Below is a small trained network, with its code and all its weights. Each question gives an input and a class and asks what happens when units are switched off, that is, made to give their printed mean instead of their output.

import numpy as np


def w(rows, s, z=0):
    codes = np.array(rows[::2]) - 128.0
    scale = np.full(codes.shape[1], s)
    scale[-1] = z or s
    return codes * scale


def norm(h):
    return h / np.sqrt((h * h).mean(-1, keepdims=True) + 1e-5)


def f(y):
    return y / 2 * (1 + np.tanh(0.7978845608 * (y + 0.044715 * y**3)))


def log_softmax(a):
    a = a - a.max(-1, keepdims=True)
    return a - np.log(np.exp(a).sum(-1, keepdims=True))


def net(x, mask):
    res = np.array(x, float).reshape(1, 4) / 4 @ E
    u = 0
    for l in range(2):
        y = f(norm(res) @ A[l][:, :-1].T + A[l][:, -1])
        res = res + np.where(mask[u : u + 9], y, B[l][:, -1]) @ B[l][:, :-1]
        u += 9
    return log_softmax(norm(res)[-1] @ U[:, :-1].T + U[:, -1])


A, B = {}, {}
E = w([
[128,251,28,209,199],'x0',
[78,104,133,121,19],'x1',
[201,104,143,103,40],'x2',
[132,152,104,43,138],'x3',
],0.0028)
A[0] = w([
[112,47,101,147,43,107],'L0N1',
[4,147,112,207,87,15],'L0N2',
[252,105,80,181,51,99],'L0N3',
[223,133,1,96,61,71],'L0N4',
[150,52,189,143,213,5],'L0N5',
[59,87,79,75,86,204],'L0N6',
[141,89,246,160,177,86],'L0N7',
[221,131,154,10,144,61],'L0N8',
[92,96,142,156,141,83],'L0N9',
],0.0044,0.0021)
B[0] = w([
[149,182,81,103,161,217],'L0N1',
[26,175,159,253,84,151],'L0N2',
[151,232,235,171,80,209],'L0N3',
[191,173,216,130,155,188],'L0N4',
[108,94,206,207,157,114],'L0N5',
[113,95,109,94,107,247],'L0N6',
[129,74,152,118,153,158],'L0N7',
[105,119,88,222,99,210],'L0N8',
[123,110,114,160,148,108],'L0N9',
],0.0043,0.0015)
A[1] = w([
[71,101,192,165,44,110],'L1N1',
[154,100,112,133,231,214],'L1N2',
[157,206,76,214,198,176],'L1N3',
[136,240,117,106,54,151],'L1N4',
[154,181,13,101,215,59],'L1N5',
[225,151,177,3,201,205],'L1N6',
[56,133,117,233,131,82],'L1N7',
[26,92,88,114,182,139],'L1N8',
[154,61,120,57,30,5],'L1N9',
],0.0057,0.0015)
B[1] = w([
[123,191,63,130,198,194],'L1N1',
[107,82,173,97,146,182],'L1N2',
[139,128,119,62,104,255],'L1N3',
[135,65,221,126,120,213],'L1N4',
[119,177,163,44,212,204],'L1N5',
[82,136,59,208,117,229],'L1N6',
[55,125,51,129,90,168],'L1N7',
[215,160,148,192,105,182],'L1N8',
[172,87,2,53,106,213],'L1N9',
],0.0051,0.0033)
U = w([
[124,187,181,110,72,4],'0',
[104,22,205,203,201,129],'1',
[205,185,211,199,70,161],'2',
[14,192,33,235,88,101],'3',
[116,212,130,69,254,186],'4',
[152,60,18,59,34,198],'5',
],0.0089,0.003)

Each question gives the input, the list of numbers given to net, and the class t.
The units are the neurons (one row each of A and B). Each row of codes is followed by its name. A weight is (code - 128) times the scale printed after its matrix; where a second scale follows, it is the last column's (A, B and U).
mask holds one flag per neuron, layer by layer. A switched-off neuron (its flag False) gives its mean, the last column of its row in B, instead of its output. The means were averaged over made-up inputs and are rounded, as every weight is.
A unit's drop is (log p(t) with every unit on - log p(t) with that unit switched off) / (log p(t) with every unit on - log p(t) with every unit switched off).
The circuit of an input: a set's keep is (log p(t) with only the set's units on - log p(t) with every unit switched off) / (log p(t) with every unit on - log p(t) with every unit switched off). Starting from the 12 units with the biggest drops (on a tie, the unit counted first), units are removed one at a time, each time the one whose removal leaves the highest keep (on an exact tie, the one counted first), for as long as the keep stays at least 0.8.
circuit, biggest first: the units of the circuit, biggest drop first
most important unit: the unit with the biggest drop
k most important neurons: the k neurons with the biggest drops, biggest first
top k neurons in layer l: the k neurons of layer l with the biggest drops, biggest first
drop when u is switched off: that unit's drop, to one decimal
input [5,8,-3,6], class 0: 3 most important neurons	(L1N6 L0N8 L1N4)
input [6,3,1,0], class 0: most important unit	L1N4
input [8,1,7,8], class 2: top 2 neurons in layer 0	(L0N4 L0N3)
input [8,0,4,-1], class 0: top 4 neurons in layer 1	(L1N1 L1N3 L1N4 L1N9)
input [4,3,3,-4], class 0: circuit, biggest first	(L1N6 L0N3)
input [1,6,7,-4], class 2: top 3 neurons in layer 1	(L1N4 L1N3 L1N7)
input [6,-3,8,0], class 2: circuit, biggest first	(L0N3 L1N4)
input [0,-1,1,-7], class 3: 2 most important neurons	(L1N7 L0N4)
input [6,1,6,7], class 2: 2 most important neurons	(L0N4 L1N4)
input [3,7,-1,4], class 0: 4 most important neurons	(L1N6 L1N4 L0N8 L0N4)
input [8,0,2,-4], class 0: 3 most important neurons	(L1N3 L1N1 L1N6)
input [4,-2,3,-5], class 2: 2 most important neurons	(L0N3 L1N9)
input [-2,-2,-3,4], class 1: top 3 neurons in layer 0	(L0N1 L0N5 L0N2)
input [-1,-3,5,-1], class 2: circuit, biggest first	(L0N3)
input [-5,-6,2,0], class 1: 2 most important neurons	(L0N5 L1N3)
input [7,6,5,-6], class 0: top 2 neurons in layer 0	(L0N3 L0N8)
input [-2,-8,-5,-5], class 1: drop when L0N5 is switched off	0.2
input [-6,-5,-5,6], class 1: drop when L0N5 is switched off	0.1
